Below is a small trained network, with its code and all its weights. Each question gives an input and a target symbol and asks what happens when units are switched off, that is, made to give their printed mean instead of their output.

import numpy as np


def w(rows, s, z=0):
    codes = np.array(rows[::2]) - 128.0
    scale = np.full(codes.shape[1], s)
    scale[-1] = z or s
    return codes * scale


def f(y):
    return np.maximum(y, 0)


def softmax(a):
    e = np.exp(a - a.max(-1, keepdims=True))
    return e / e.sum(-1, keepdims=True)


def log_softmax(a):
    a = a - a.max(-1, keepdims=True)
    return a - np.log(np.exp(a).sum(-1, keepdims=True))


def net(x, mask):
    ids = ['αβγδεζθλμξπστφψω'.index(c) for c in x.split()]
    T = len(ids)
    res = E[ids] + P[:T]
    r = res
    for j in range(2):
        rows = slice(3 * j, 3 * j + 3)
        q, k, v = (r @ M[0][rows].T for M in (Q, K, V))
        z = softmax(np.where(np.tri(T) > 0, q @ k.T / 3**0.5, -1e9)) @ v
        o = O[0][rows]
        res = res + np.where(mask[j], z, o[:, -1]) @ o[:, :-1]
    y = f(res @ A[0][:, :-1].T + A[0][:, -1])
    res = res + np.where(mask[2:10], y, B[0][:, -1]) @ B[0][:, :-1]
    return log_softmax(res[-1] @ U[:, :-1].T + U[:, -1])


Q, K, V, O, A, B = {}, {}, {}, {}, {}, {}
E = w([
[147,101,111],'α',
[173,45,149],'β',
[63,106,148],'γ',
[99,87,139],'δ',
[118,145,110],'ε',
[66,93,144],'ζ',
[79,134,138],'θ',
[85,189,111],'λ',
[140,103,126],'μ',
[128,140,104],'ξ',
[212,48,128],'π',
[170,171,107],'σ',
[21,121,186],'τ',
[117,44,52],'φ',
[208,194,58],'ψ',
[233,103,254],'ω',
],0.012)
P = w([
[73,89,85],'0',
[61,119,193],'1',
[190,2,40],'2',
[128,127,213],'3',
[246,40,36],'4',
[168,130,232],'5',
[239,61,31],'6',
[133,114,224],'7',
],0.0079)
Q[0] = w([
[90,232,134],'head 0',
[28,145,105],'head 0',
[176,3,10],'head 0',
[150,66,63],'head 1',
[143,14,12],'head 1',
[21,108,146],'head 1',
],0.0074)
K[0] = w([
[91,92,55],'head 0',
[78,145,71],'head 0',
[246,181,80],'head 0',
[158,96,150],'head 1',
[177,106,181],'head 1',
[77,101,132],'head 1',
],0.012)
V[0] = w([
[156,254,74],'head 0',
[116,34,190],'head 0',
[220,60,154],'head 0',
[165,148,48],'head 1',
[122,169,251],'head 1',
[72,227,79],'head 1',
],0.0082)
O[0] = w([
[128,105,29,169],'head 0',
[142,115,252,90],'head 0',
[171,38,154,248],'head 0',
[99,161,78,230],'head 1',
[254,152,120,3],'head 1',
[58,76,209,65],'head 1',
],0.0072,0.0032)
A[0] = w([
[43,116,186,64],'neuron 0',
[154,25,165,189],'neuron 1',
[46,249,165,153],'neuron 2',
[103,235,138,214],'neuron 3',
[121,68,112,231],'neuron 4',
[103,69,64,98],'neuron 5',
[158,112,62,2],'neuron 6',
[59,121,95,94],'neuron 7',
],0.011,0.0052)
B[0] = w([
[39,58,169,171],'neuron 0',
[136,179,129,248],'neuron 1',
[206,36,106,196],'neuron 2',
[120,41,21,203],'neuron 3',
[193,205,121,254],'neuron 4',
[45,231,136,243],'neuron 5',
[123,203,254,216],'neuron 6',
[165,197,131,179],'neuron 7',
],0.0088,0.0063)
U = w([
[203,140,137,211],'α',
[155,147,171,89],'β',
[82,124,156,124],'γ',
[77,145,165,69],'δ',
[140,114,89,65],'ε',
[42,136,165,215],'ζ',
[108,111,135,159],'θ',
[162,51,69,144],'λ',
[109,138,128,76],'μ',
[128,136,84,72],'ξ',
[186,128,152,46],'π',
[195,125,87,47],'σ',
[103,74,164,47],'τ',
[96,254,109,95],'φ',
[163,119,20,254],'ψ',
[84,182,228,85],'ω',
],0.01,0.0067)

Each question gives the input, a string of symbols that net reads in full, and the target symbol t.
The units are the heads (3 rows each of Q, K, V and O) and the neurons (one row each of A and B). Each row of codes is followed by its name. A weight is (code - 128) times the scale printed after its matrix; where a second scale follows, it is the last column's (O, A, B and U).
mask holds one flag per unit, heads first, then neurons. A switched-off unit (its flag False) gives its mean, the last column of its rows in O or B, instead of its output. The means were averaged over made-up inputs and are rounded, as every weight is.
A unit's drop is (log p(t) with every unit on - log p(t) with that unit switched off) / (log p(t) with every unit on - log p(t) with every unit switched off).
The circuit of an input: a set's keep is (log p(t) with only the set's units on - log p(t) with every unit switched off) / (log p(t) with every unit on - log p(t) with every unit switched off). Starting from all 10 units, units are removed one at a time, each time the one whose removal leaves the highest keep (on an exact tie, the one counted first), for as long as the keep stays at least 0.8.
units of the circuit, in order: the units of the circuit, biggest drop first
unit that matters most: the unit with the biggest drop
k most important neurons: the k neurons with the biggest drops, biggest first
which heads matter: for each layer, one digit per head in row order, 1 if its drop is at least 0.15 and else 0, layers parted by /
drop when u is switched off: that unit's drop, to one decimal
input α ψ ψ α σ, target φ: 2 most important neurons -> (neuron 5; neuron 6)
input α ψ ψ ψ ψ ψ β, target φ: which heads matter -> 10
input ζ λ β λ λ ξ ψ φ, target φ: which heads matter -> 10
input λ π ω λ ψ ω π, target α: units of the circuit, in order -> (head 1; neuron 6)
input ψ π μ, target φ: unit that matters most -> neuron 5
input ω ψ β, target α: units of the circuit, in order -> (head 1; neuron 4; neuron 6)
input ψ μ σ ψ λ, target φ: units of the circuit, in order -> (head 0; neuron 5; neuron 2; neuron 3)
input α ψ ω ψ ψ ψ ψ, target φ: units of the circuit, in order -> (neuron 6; head 0; neuron 5)
input ω ψ ω λ β, target α: units of the circuit, in order -> (head 0; head 1; neuron 1)
input ω ζ α ω ψ, target α: units of the circuit, in order -> (head 1; neuron 6)
input ω ψ ψ λ ω ψ α, target α: units of the circuit, in order -> (head 1; head 0; neuron 6)
input τ σ ψ λ, target λ: which heads matter -> 10
input ψ ψ τ, target φ: which heads matter -> 10
input ω ω σ, target α: units of the circuit, in order -> (head 1; head 0)
input α ψ ω ζ θ, target α: 2 most important neurons -> (neuron 3; neuron 5)
input ξ λ ψ λ, target ψ: units of the circuit, in order -> (head 0; neuron 3)
input ψ ω ξ, target α: which heads matter -> 01
input λ ψ ψ ψ, target ψ: most important neuron -> (neuron 3)
input ψ φ α ω, target ω: 2 most important neurons -> (neuron 1; neuron 3)
input π λ λ λ λ ψ ε τ, target τ: units of the circuit, in order -> (neuron 2; head 0; neuron 0; neuron 5)
input λ σ ζ, target φ: which heads matter -> 00
input ψ ψ ζ ψ ψ α λ, target φ: which heads matter -> 10
input ψ ψ β, target φ: which heads matter -> 00
input ψ ψ α, target φ: drop when head 0 is switched off -> 0.1
